Nearest point in the smallest flat space through zero that holds the last named rows
foz (4 x 11)
[[54, -34, 18, 26, 298, 23, -174, -247, -159, -106, 65],
[182, -27, 16, -139, 363, 141, -460, -271, -73, 213, -193],
[235, 31, 86, -198, 166, 161, -276, -120, -26, 155, -206],
[-103, 259, 32, 291, 428, 70, -546, -192, -24, -78, 37]]
New rows
[-252, 24, -82, 50, -57, 158, -183, -108, 113, -320, -236] : [-61, 123, 18, 118, 57, 14, -121, 14, 33, -40, 19]
[-94, -23, 25, 56, 388, 35, -247, 19, -97, 215, 130] : [-67, -13, -69, 92, 243, -2, -283, -160, -26, 87, -10]
[73, 144, 117, -358, -88, -151, 151, 372, 378, 195, -125] : [88, 82, 52, -162, -321, 73, 103, 274, 190, 195, -201]
vud (2 x 11)
[[169, 60, 390, 533, 56, 401, -205, 209, 34, 49, 12],
[199, -117, 507, 519, -129, 270, -264, 286, 26, -163, -123]]
New rows
[37, 19, -109, -78, -222, -149, 20, 154, 193, -580, -27] : [2, -198, 55, -109, -205, -209, -26, 44, -14, -233, -145]
[121, -348, 189, -71, -144, 21, -127, 67, -50, -238, -200] : [54, -206, 182, 40, -216, -114, -93, 115, -6, -249, -161]
lumer (5 x 11)
[[157, 208, -54, -31, -394, 434, 182, 176, -101, 306, -228],
[-156, 300, 204, 313, -420, 432, -149, 38, -172, 384, 176],
[-23, 139, 120, 124, -296, 225, -15, -45, -88, 35, 22],
[126, 47, -40, 241, 188, 227, -153, -483, -263, -33, -90],
[-43, 76, 32, 154, -345, 407, 113, -42, -220, 228, -61]]
New rows
[87, -41, -90, -35, -153, 65, -351, 511, -103, -175, 58] : [21, 140, 66, -70, -116, -46, -47, 204, 139, 31, 45]
[46, -176, -88, -456, 131, -29, 267, 39, -462, -157, -33] : [32, -275, -171, -144, 67, -32, 287, -38, -60, -95, -190]
deduz (2 x 11)
[[-125, 213, -152, -181, 232, -26, 163, 421, 14, 34, 328],
[-233, 298, -166, 3, 28, 178, 187, 497, 134, 130, 404]]
New rows
[125, -265, 127, 296, -89, 336, -246, -327, 95, -222, 179] : [26, -93, 89, 205, -248, 117, -91, -229, 50, 26, -170]
[93, 199, -62, 264, -351, -36, 475, -140, -221, 179, -82] : [-42, 9, 23, 154, -178, 134, -19, -41, 73, 53, -21]
Meke (2 x 11)
[[10, -189, 449, -105, -338, -138, 513, 53, 51, 6, 53],
[-72, 70, 18, -7, -94, -282, 166, 240, -13, -87, -109]]
New rows
[28, 268, -200, -24, -27, -383, -198, 183, -129, 10, -205] : [-93, 194, -236, 52, 80, -264, -93, 262, -45, -109, -163]
[207, 353, -318, -105, 65, -376, -140, 344, -203, -93, -155] : [-115, 242, -299, 66, 104, -323, -123, 321, -56, -135, -202]
[31, 169, -390, 3, -164, -150, -371, -308, 154, 180, -61] : [-2, 91, -225, 53, 172, 80, -262, -36, -25, 1, -22]
tud (3 x 11)
[[-29, -207, -175, 27, 102, -148, 244, 248, 20, 125, 400],
[193, 251, 110, -39, -78, -14, -160, -223, 56, -131, -365],
[498, 97, 155, -44, 10, -235, 314, 251, 9, 132, 32]]
New rows
[97, 29, 407, -272, 166, 200, 161, -167, 149, 474, 69] : [115, 7, 249, -15, -38, 102, 100, 154, -130, 116, -48]
[390, 317, -181, -115, 157, -375, -328, -117, 129, -118, -133] : [331, 255, -165, -39, 0, -321, -53, -224, 237, -178, -196]
zat (3 x 11)
[[-102, 403, -231, 578, 36, -22, -8, 242, 258, 162, 394],
[-126, 18, 322, 81, -88, 364, 12, 148, 0, 321, 188],
[64, 146, -491, 279, 146, -359, -150, 24, 165, -133, 108]]
New rows
[-20, -425, 216, -165, -55, -384, 56, -230, -235, 76, 32] : [61, -245, 53, -270, 18, -15, -90, -110, -114, -47, -163]
[63, 39, 234, -243, 73, 111, 174, 26, -200, -136, -211] : [7, -38, 213, -216, -87, 76, 194, -91, -112, -106, -184]
[161, 191, -305, 356, 129, -191, 148, 77, 81, -82, 375] : [-10, 280, -303, 353, 59, -189, 13, 90, 174, -57, 169]
dev (4 x 11)
[[-144, 178, -377, 164, 31, -323, -20, 0, 573, -191, -163],
[-69, -416, 115, 103, -382, -235, -169, 201, 527, -73, 285],
[63, 244, 149, 336, 54, 315, 27, 228, -225, 200, -216],
[-204, 31, 60, 13, 121, -88, 63, 20, 71, 257, 245]]
New rows
[62, -354, -17, -430, -200, -192, -53, 70, -29, 275, -347] : [80, -190, 36, -162, -110, -23, -44, -71, -41, -121, 65]
[93, -52, -152, -163, -79, 160, -228, -274, -106, 408, -422] : [92, 79, -24, -50, 57, 106, 25, -63, -196, -53, -135]
rog (2 x 11)
[[178, 87, -6, 127, 273, 59, -68, -309, 240, -1, -122],
[174, 100, -22, 139, 260, 46, -68, -282, 222, -1, -124]]
New rows
[265, 94, -130, -215, 34, 196, -187, -382, 278, -28, 228] : [97, -53, 105, -31, 195, 111, -27, -303, 216, 0, -35]
[-50, 35, -148, -55, -278, -8, 115, 378, -246, -47, 270] : [-158, -12, -65, -48, -271, -103, 54, 361, -267, 1, 87]
sutop (4 x 11)
[[38, 23, 43, 279, -114, 261, 30, -256, -15, -182, -20],
[-174, -220, -83, 152, 93, -132, 187, 33, -149, 10, -83],
[-102, -30, 71, 298, -30, -132, -139, -147, 194, -34, -392],
[376, 154, 273, -54, -76, 404, 185, -273, -22, -91, 49]]
New rows
[-242, 160, -82, 125, -265, 177, 326, -202, -3, 91, 74] : [-16, -41, -32, 163, -47, 167, 93, -117, -102, -116, 75]
[-217, -183, -350, -29, 206, -202, 68, 104, 229, 35, 82] : [-232, -124, -186, 6, 66, -234, -48, 191, -50, 60, 27]
Lum (5 x 11)
[[-184, 207, 323, -546, 158, -8, 68, 86, 277, 265, 20],
[-232, 99, 197, -151, 44, 126, 251, -20, 180, 118, 270],
[-174, 128, 175, -295, 21, 275, 167, 100, 147, -53, 141],
[-230, 304, 209, -270, -42, -12, 424, 129, 162, -155, 231],
[-235, 257, 187, 70, -556, -82, 433, 95, 88, -34, 466]]
New rows
[-364, 135, 119, 30, 116, -176, -137, -186, -181, -267, -88] : [11, 54, -35, 1, 124, -125, 96, 0, -16, -115, -44]
[192, -52, -79, 36, 423, -120, -82, 153, -266, 245, 313] : [6, -98, -39, 91, 259, -95, -22, -143, 11, 132, -26]
lav (4 x 11)
[[69, -347, -38, 434, -395, -206, -289, 393, 97, -78, 167],
[164, -63, -114, -339, -209, -55, -305, -2, 47, 342, -87],
[89, -81, 11, -175, 50, 322, 104, 270, -242, 54, 50],
[-150, -11, 483, -35, -486, 60, -251, -314, 219, -195, -20]]
New rows
[273, 93, -20, -159, 184, 174, 60, 1, -374, -171, -132] : [28, 50, -10, -175, 179, 226, 172, 68, -175, 36, -7]
[-78, -195, 258, 452, -128, -48, -119, 259, 171, -67, -147] : [-48, -167, 105, 351, -229, -88, -97, 153, 80, -197, 116]
Kib (3 x 11)
[[-71, 148, 182, -3, -194, -94, 193, -10, 220, -87, -65],
[-224, 173, -291, -73, -194, 41, -192, -54, -361, -12, 175],
[-4, -216, -45, -74, -233, 2, -149, 262, -7, -3, 137]]
New rows
[-139, -349, 162, -16, -88, 6, -192, 168, -98, 62, -159] : [67, -224, -8, -33, -65, 15, -105, 194, 25, 22, 69]
[24, 145, -32, 76, 19, -238, -76, 171, 311, -14, -314] : [34, 6, 149, 18, -24, -47, 125, 15, 183, -30, -71]
lupu (2 x 11)
[[157, 31, 196, 299, -104, -50, -96, -163, -96, -287, -47],
[197, -81, -100, -23, 11, -41, 108, -94, -200, -72, 309]]
New rows
[268, 111, 271, 217, -61, 11, -243, -106, 76, -245, -226] : [63, 71, 247, 314, -111, -31, -150, -119, 0, -255, -198]
[-286, 212, 385, 37, 4, 39, -149, -328, 40, -382, -290] : [-40, 101, 265, 287, -102, -7, -184, -59, 97, -189, -323]
